Here is a tiny trained network, its code and every weight. The questions are about switching its units off for an input and a class, where a switched-off unit gives its printed mean instead of its output.

import numpy as np


def w(rows, s, z=0):
    codes = np.array(rows[::2]) - 128.0
    scale = np.full(codes.shape[1], s)
    scale[-1] = z or s
    return codes * scale


def f(y):
    return y / 2 * (1 + np.tanh(0.7978845608 * (y + 0.044715 * y**3)))


def log_softmax(a):
    a = a - a.max(-1, keepdims=True)
    return a - np.log(np.exp(a).sum(-1, keepdims=True))


def net(x, mask):
    res = np.array(x, float).reshape(1, 8) / 4 @ E
    y = f(res @ A[0][:, :-1].T + A[0][:, -1])
    res = res + np.where(mask, y, B[0][:, -1]) @ B[0][:, :-1]
    return log_softmax(res[-1] @ U[:, :-1].T + U[:, -1])


A, B = {}, {}
E = w([
[65,123,22,235,135,105,176,125,34],'x0',
[37,125,115,64,181,37,77,223,97],'x1',
[132,135,115,107,126,117,135,132,146],'x2',
[254,126,108,198,175,65,51,118,154],'x3',
[110,118,156,169,138,147,121,112,96],'x4',
[119,121,129,132,140,137,130,124,125],'x5',
[209,254,109,129,206,195,150,132,29],'x6',
[131,136,121,120,115,121,127,139,141],'x7',
],0.0072)
A[0] = w([
[68,137,168,60,75,177,221,146,81,114],'n1',
[59,169,156,79,198,44,59,191,97,77],'n2',
[112,156,253,122,149,155,85,138,168,69],'n3',
[185,98,222,42,179,178,103,170,170,2],'n4',
[106,157,176,96,50,138,92,138,122,48],'n5',
[172,254,142,122,223,198,175,203,88,17],'n6',
],0.007,0.005)
B[0] = w([
[212,143,132,164,211,100,8,137,111,245],'n1',
[134,146,119,130,71,255,125,28,195,251],'n2',
[118,90,94,137,81,117,199,157,26,187],'n3',
[136,127,16,201,154,153,198,211,28,214],'n4',
[128,126,89,115,139,113,129,218,163,137],'n5',
[55,61,194,177,132,101,167,178,250,254],'n6',
],0.0093,0.005)
U = w([
[62,112,11,168,141,117,183,171,55,2],'0',
[70,62,203,138,126,74,158,158,194,99],'1',
[136,164,141,113,71,223,131,50,146,77],'2',
[116,151,154,135,116,103,105,139,117,233],'3',
[114,112,132,107,170,107,127,109,128,211],'4',
[116,151,142,120,121,99,109,136,113,223],'5',
[106,121,157,110,143,106,137,108,121,194],'6',
[164,131,130,133,193,67,32,157,119,18],'7',
],0.011,0.0055)

Each question gives the input, the list of numbers given to net, and the class t.
The units are the neurons (one row each of A and B). Each row of codes is followed by its name. A weight is (code - 128) times the scale printed after its matrix; where a second scale follows, it is the last column's (A, B and U).
mask holds one flag per neuron, in row order. A switched-off neuron (its flag False) gives its mean, the last column of its row in B, instead of its output. The means were averaged over made-up inputs and are rounded, as every weight is.
A unit's drop is (log p(t) with every unit on - log p(t) with that unit switched off) / (log p(t) with every unit on - log p(t) with every unit switched off).
The circuit of an input: a set's keep is (log p(t) with only the set's units on - log p(t) with every unit switched off) / (log p(t) with every unit on - log p(t) with every unit switched off). Starting from all 6 units, units are removed one at a time, each time the one whose removal leaves the highest keep (on an exact tie, the one counted first), for as long as the keep stays at least 0.8.
circuit, biggest first: the units of the circuit, biggest drop first
most important unit: the unit with the biggest drop
top k neurons: the k neurons with the biggest drops, biggest first
drop of u: that unit's drop, to one decimal
input [-5,-5,8,-6,2,-4,2,5], class 3: circuit, biggest first : (n2, n1)
input [-7,2,8,6,3,-2,-7,4], class 3: most important unit : n6
input [-2,0,3,2,3,-3,5,-2], class 1: circuit, biggest first : (n6, n1)
input [-6,-4,5,-3,4,-6,-3,-2], class 0: circuit, biggest first : (n4, n3, n2)
input [-8,-4,6,-5,8,-4,4,-4], class 0: top 2 neurons : (n4, n3)
input [-7,-6,-2,-8,5,2,2,5], class 7: top 2 neurons : (n1, n2)
input [-1,-4,-3,-7,4,2,-1,6], class 7: circuit, biggest first : (n1, n2)
input [-6,-5,-2,7,7,4,-6,7], class 5: circuit, biggest first : (n6, n4, n3)
input [-7,-5,-7,5,2,-5,6,0], class 0: circuit, biggest first : (n4, n3)
input [-6,7,-8,6,-7,-3,-5,-6], class 3: circuit, biggest first : (n4, n2)
input [7,3,8,-8,4,2,3,1], class 3: circuit, biggest first : (n1, n4)
input [-7,-5,-8,-8,-2,-7,-7,-5], class 3: top 2 neurons : (n1, n6)
input [-4,0,-3,5,0,-2,7,-6], class 1: top 2 neurons : (n6, n1)
input [4,5,3,-6,7,-8,4,-4], class 4: top neuron : (n1)
input [-7,4,-6,-4,6,1,3,0], class 0: top 2 neurons : (n4, n3)
input [2,8,-8,6,0,7,-7,-8], class 2: top 2 neurons : (n2, n6)
input [7,8,8,0,-2,6,6,-1], class 2: top 2 neurons : (n2, n4)
input [5,-2,1,-2,4,6,2,0], class 4: top 3 neurons : (n4, n3, n2)
input [6,6,2,0,3,-1,7,-4], class 1: top 2 neurons : (n6, n4)
input [6,-6,-1,-8,-4,4,4,-5], class 7: most important unit : n1
input [-8,-6,0,-6,4,-7,-5,3], class 0: drop of n4 : 0.4
input [2,6,0,0,5,3,6,-2], class 1: drop of n6 : 0.9
input [-8,8,1,-6,-1,0,-1,5], class 0: drop of n3 : 0.3
